Here is a tiny trained network, its code and every weight. The questions are about switching its units off for an input and a class, where a switched-off unit gives its printed mean instead of its output.

import numpy as np


def w(rows, s, z=0):
    codes = np.array(rows[::2]) - 128.0
    scale = np.full(codes.shape[1], s)
    scale[-1] = z or s
    return codes * scale


def f(y):
    return y / 2 * (1 + np.tanh(0.7978845608 * (y + 0.044715 * y**3)))


def log_softmax(a):
    a = a - a.max(-1, keepdims=True)
    return a - np.log(np.exp(a).sum(-1, keepdims=True))


def net(x, mask):
    res = np.array(x, float).reshape(1, 5) / 4 @ E
    y = f(res @ A[0][:, :-1].T + A[0][:, -1])
    res = res + np.where(mask, y, B[0][:, -1]) @ B[0][:, :-1]
    return log_softmax(res[-1] @ U[:, :-1].T + U[:, -1])


A, B = {}, {}
E = w([
[178,148,193,158,194,61,58,93,141,168,177,151],'x0',
[75,237,117,154,135,106,112,107,182,160,57,36],'x1',
[177,240,105,82,72,126,156,111,144,214,128,175],'x2',
[85,129,144,172,5,73,86,95,147,37,99,217],'x3',
[135,129,47,141,181,56,205,105,155,47,144,181],'x4',
],0.013)
A[0] = w([
[43,49,164,168,176,92,111,122,156,35,97,51,52],'neuron 1',
[70,149,61,74,86,206,173,141,130,105,95,114,80],'neuron 2',
[186,246,74,56,38,116,171,73,204,211,127,182,61],'neuron 3',
[172,94,33,103,135,15,145,115,172,58,129,164,42],'neuron 4',
[125,150,141,184,45,59,113,65,178,28,70,219,73],'neuron 5',
[78,222,52,213,136,105,117,39,230,183,26,49,3],'neuron 6',
[56,150,71,71,68,171,200,167,86,105,56,130,75],'neuron 7',
[150,153,54,136,147,18,187,162,221,68,114,146,38],'neuron 8',
[173,195,190,158,189,31,41,60,157,160,180,160,43],'neuron 9',
[173,146,52,64,255,186,145,123,141,167,178,59,25],'neuron 10',
[209,98,92,58,82,130,138,109,69,149,171,230,71],'neuron 11',
[132,137,222,174,3,155,79,145,119,134,109,126,133],'neuron 12',
],0.0081,0.0044)
B[0] = w([
[40,168,116,140,177,124,104,169,94,48,207,77,211],'neuron 1',
[60,94,149,143,141,83,138,116,190,205,94,160,180],'neuron 2',
[58,172,132,83,227,124,40,111,76,27,184,90,215],'neuron 3',
[186,128,100,63,101,119,70,177,139,194,104,115,217],'neuron 4',
[156,177,143,116,124,168,246,68,116,75,52,112,251],'neuron 5',
[218,57,54,226,71,198,140,137,108,130,193,169,221],'neuron 6',
[103,54,169,99,181,32,133,137,218,145,138,196,192],'neuron 7',
[156,139,112,97,62,125,46,177,158,190,109,52,211],'neuron 8',
[49,38,177,142,161,53,133,112,207,177,89,177,206],'neuron 9',
[153,186,159,114,87,145,207,46,79,113,40,114,225],'neuron 10',
[144,104,109,183,87,180,86,128,104,80,164,145,188],'neuron 11',
[184,160,122,70,96,143,155,150,130,177,106,72,196],'neuron 12',
],0.011,0.02)
U = w([
[152,186,139,104,131,119,222,76,114,102,51,111,43],'0',
[81,49,157,129,155,15,131,102,180,151,113,182,64],'1',
[65,172,119,105,179,110,75,130,91,58,198,83,9],'2',
[217,14,88,170,99,173,131,139,91,85,193,178,247],'3',
[161,157,144,54,107,163,59,195,138,246,82,20,252],'4',
],0.011,0.0028)

Each question gives the input, the list of numbers given to net, and the class t.
The units are the neurons (one row each of A and B). Each row of codes is followed by its name. A weight is (code - 128) times the scale printed after its matrix; where a second scale follows, it is the last column's (A, B and U).
mask holds one flag per neuron, in row order. A switched-off neuron (its flag False) gives its mean, the last column of its row in B, instead of its output. The means were averaged over made-up inputs and are rounded, as every weight is.
A unit's drop is (log p(t) with every unit on - log p(t) with that unit switched off) / (log p(t) with every unit on - log p(t) with every unit switched off).
The circuit of an input: a set's keep is (log p(t) with only the set's units on - log p(t) with every unit switched off) / (log p(t) with every unit on - log p(t) with every unit switched off). Starting from all 12 units, units are removed one at a time, each time the one whose removal leaves the highest keep (on an exact tie, the one counted first), for as long as the keep stays at least 0.8.
circuit, biggest first: the units of the circuit, biggest drop first
unit that matters most: the unit with the biggest drop
k most important neurons: the k neurons with the biggest drops, biggest first
drop of u: that unit's drop, to one decimal
input [5,-2,-7,2,3], class 2: 2 most important neurons => neuron 1; neuron 7
input [6,7,5,1,8], class 4: unit that matters most => neuron 8
input [2,0,4,-2,-1], class 2: 2 most important neurons => neuron 5; neuron 3
input [-1,-1,-8,-8,3], class 0: 4 most important neurons => neuron 10; neuron 3; neuron 11; neuron 8
input [6,-2,5,5,-4], class 1: 2 most important neurons => neuron 9; neuron 10
input [-6,-6,5,2,-5], class 1: 2 most important neurons => neuron 7; neuron 6
input [-4,6,5,-5,4], class 3: 3 most important neurons => neuron 6; neuron 5; neuron 1
input [-2,-2,-8,7,4], class 2: 2 most important neurons => neuron 1; neuron 10
input [-8,-3,8,6,5], class 1: 4 most important neurons => neuron 7; neuron 2; neuron 1; neuron 10
input [-4,-7,7,-1,8], class 4: 2 most important neurons => neuron 4; neuron 8
input [-8,3,5,-6,-2], class 1: 3 most important neurons => neuron 7; neuron 2; neuron 5
input [-6,8,-3,-6,-5], class 3: 2 most important neurons => neuron 6; neuron 5
input [-2,8,-3,6,-2], class 3: 2 most important neurons => neuron 6; neuron 10
input [6,5,-6,-7,-4], class 0: circuit, biggest first => neuron 10
input [6,-4,7,-3,5], class 2: drop of neuron 3 => 2.2
input [-3,-6,-8,1,-7], class 2: drop of neuron 4 => 0.1
input [8,1,0,3,-7], class 1: drop of neuron 9 => 2.1
